-118 118 56 -232 64 149 178 -563 -468 -40 -198 -407 16 7 62 -592 -236 : [44] & <75>
83 -76 31 -198 126 98 -100 -569 -512 -88 -483 0 212 -237 168 -511 164 : [46] & <75>
-127 14 -5 -485 23 339 -69 -374 -517 -171 -158 -69 -30 146 285 -508 586 : [44] & <69>
-157 -9 70 -452 33 197 -225 -632 -396 -158 1 -421 234 -24 -368 -738 -179 : [46] & <75>
-32 -57 41 -235 103 267 -136 -596 -541 51 -483 167 -252 99 85 -631 -91 : [46] & <75>
-17 -15 150 -240 136 226 -256 -543 -406 -79 -313 -148 -96 260 80 -449 -173 : [46] & <75>
-96 249 149 -242 -5 368 -207 -525 -497 37 -78 -154 327 120 21 -485 -259 : [44] & <75>
-184 -117 -107 -267 -39 129 3 -498 -624 -79 -97 -291 32 125 182 -208 -60 : [46] & <75>
56 -571 -198 -350 -50 211 -126 -259 -406 93 33 -104 -37 124 198 99 -93 : [46] & <69>
55 -147 105 -337 -179 221 -112 -610 -553 29 -418 -88 390 7 275 -834 -97 : [46] & <75>
196 121 3 -296 -27 256 -188 -526 -494 59 -182 -186 183 128 56 -393 -142 : [46] & <75>
-137 -104 -11 -291 16 276 -202 -689 -658 -21 -483 -229 279 77 225 -510 -130 : [46] & <75>
-161 -48 -72 -297 231 54 -115 -321 -429 41 -296 277 346 -23 114 -198 29 : [44] & <75>
-74 -88 -57 -292 77 426 -138 -541 -226 -359 -117 162 212 -40 235 -461 34 : [44] & <75>
37 4 80 -181 -131 158 -144 -480 -422 -195 -289 -75 -16 41 65 -541 -162 : [44] & <75>
19 -2 -408 -134 -89 121 -199 -541 -362 -47 -427 251 -2 -124 140 -679 10 : [46] & <75>
-163 -15 -161 -196 -134 213 -100 -545 -426 86 -477 -219 75 81 205 -636 34 : [46] & <75>
-60 84 -42 -156 -100 216 -423 -439 -104 -20 -6 -174 95 -94 223 -340 41 : [46] & <75>
28 -158 -62 -180 33 230 -218 -550 -304 -98 317 -49 237 99 602 -100 -85 : [46] & <75>
-42 23 -78 -132 -176 138 -40 -600 -663 -183 -124 -258 134 44 -165 -262 65 : [44] & <75>
-41 35 -14 -289 40 196 2 -372 -756 -143 -292 -337 -81 -162 102 -401 -201 : [46] & <75>
-118 -32 -516 -438 69 240 -99 -640 -792 -114 4 -197 113 68 103 -340 -80 : [44] & <75>
-48 -136 11 -307 -5 238 -76 -468 -142 -22 52 -501 -106 -135 121 -143 -93 : [46] & <75>
-71 12 89 -330 63 425 -164 -606 -518 100 -111 -373 218 -108 212 -515 -144 : [46] & <75>
-81 -123 -347 -274 -171 197 -127 -583 -545 -193 -370 522 345 66 191 -323 -152 : [46] & <75>
-118 -14 -28 -276 137 220 -82 -344 -342 -102 16 -369 -201 49 129 -410 -324 : [44] & <75>
-113 -114 -176 -429 41 172 -123 -619 -419 -62 -205 -157 57 103 214 -453 -104 : [46] & <75>

-231 -88 -194 -2 397 -123 70 72 -6 -37 -128 -7 55 61 -47 -200 392 : <284> & (32)
-267 -97 -213 23 292 -210 75 44 -99 40 -363 -41 56 33 -12 -237 403 : <284> & (32)
-139 -12 -122 26 165 -282 227 -108 -96 94 -515 -54 37 -15 10 -489 716 : <273> & (29)
-107 65 -35 -18 186 -74 255 -70 -69 17 -280 -145 45 -36 -72 -291 490 : <273> & (29)
-184 -92 -224 22 253 -136 44 64 -62 -5 -303 -2 45 137 -105 -354 468 : <284> & (32)
23 -69 -164 -96 205 -50 97 120 -113 -48 -298 46 -7 74 -50 -333 545 : <284> & (32)
15 -132 -242 -61 228 19 75 95 -31 -46 -12 34 -18 142 -35 -178 263 : <277> & (32)
-220 35 -172 -47 188 -52 52 -9 -10 -52 -233 -21 -27 58 -108 -141 236 : <282> & (32)
239 -161 -154 -123 189 211 121 108 24 -2 -35 28 -110 70 -83 -521 401 : <282> & (32)
-78 -98 -151 -132 186 33 77 66 130 -75 -83 -66 -11 147 -70 -207 280 : <282> & (32)
-313 -63 -101 -10 510 -320 154 -5 62 45 56 -33 30 -7 -93 -330 562 : <277> & (27)
65 -45 -241 -16 24 132 38 96 329 -44 -20 -16 -3 157 20 -177 302 : <282> & (32)
-39 -77 -207 -85 438 -32 115 36 62 -143 -360 18 -24 38 -81 -138 214 : <284> & (32)
282 -61 -321 -23 -138 424 131 52 26 9 -269 -49 -101 38 -110 -522 383 : <273> & (32)
-103 -57 -273 -105 284 -12 93 97 -52 -83 -296 25 -27 77 -17 -141 177 : <284> & (32)
-85 -43 -136 138 135 -364 128 1 -78 82 -512 151 72 -31 24 -423 652 : <273> & (29)
-152 37 -186 94 -23 -251 98 -37 -84 112 -503 64 -1 -55 26 -264 445 : <273> & (29)
-12 -77 -214 -21 172 -8 81 42 7 1 -173 17 -2 34 -30 -154 32 : <284> & (32)
0 -73 -198 -74 218 158 92 55 81 -58 -76 -132 -84 107 -68 -707 457 : <284> & (32)
223 18 -92 -266 377 488 -38 -56 349 -321 320 -366 -109 37 -159 -365 957 : <284> & (32)
16 20 -367 -5 -150 6 116 4 -18 66 -529 8 -18 69 -3 -389 634 : <273> & (32)
-120 -54 -195 -86 67 218 8 150 65 -120 -39 -74 9 103 -85 -167 230 : <284> & (32)
6 -51 -170 -151 273 18 -110 80 48 -143 -129 -51 26 113 -66 -168 394 : <277> & (32)
-73 -32 -2 -16 469 -26 111 -89 52 -153 58 8 30 -8 -31 -353 592 : <284> & (27)
202 -43 -222 -44 -42 17 87 49 24 45 -276 52 8 39 15 -354 491 : <273> & (32)
123 22 -164 -84 -59 -2 132 -230 -74 21 -443 -33 -70 -34 -18 -268 432 : <273> & (32)
-68 -160 -176 -46 291 -127 79 72 -187 15 -178 -8 -2 74 -84 -289 346 : <282> & (32)
-383 -49 -248 3 507 -422 104 49 -128 -38 -485 9 36 52 -16 -385 776 : <284> & (32)
-277 -55 -76 58 228 -256 72 7 -25 -34 -26 62 108 49 -11 -170 470 : <284> & (27)
-141 1 -67 12 144 -103 157 -56 52 12 -171 -2 -35 35 -5 -381 826 : <273> & (27)
-36 -108 -32 -39 297 -76 113 80 96 -54 47 -60 -18 87 -77 -348 419 : <282> & (32)
118 -35 -246 -96 -188 74 36 -17 124 -79 -179 -201 15 54 -63 -257 579 : <273> & (32)
-189 -78 -137 -85 522 -149 188 45 -37 34 -47 36 -54 49 -61 -335 549 : <284> & (32)
-361 -37 -25 26 425 -197 107 -30 75 -15 58 -20 -15 -12 -78 -351 526 : <284> & (29)
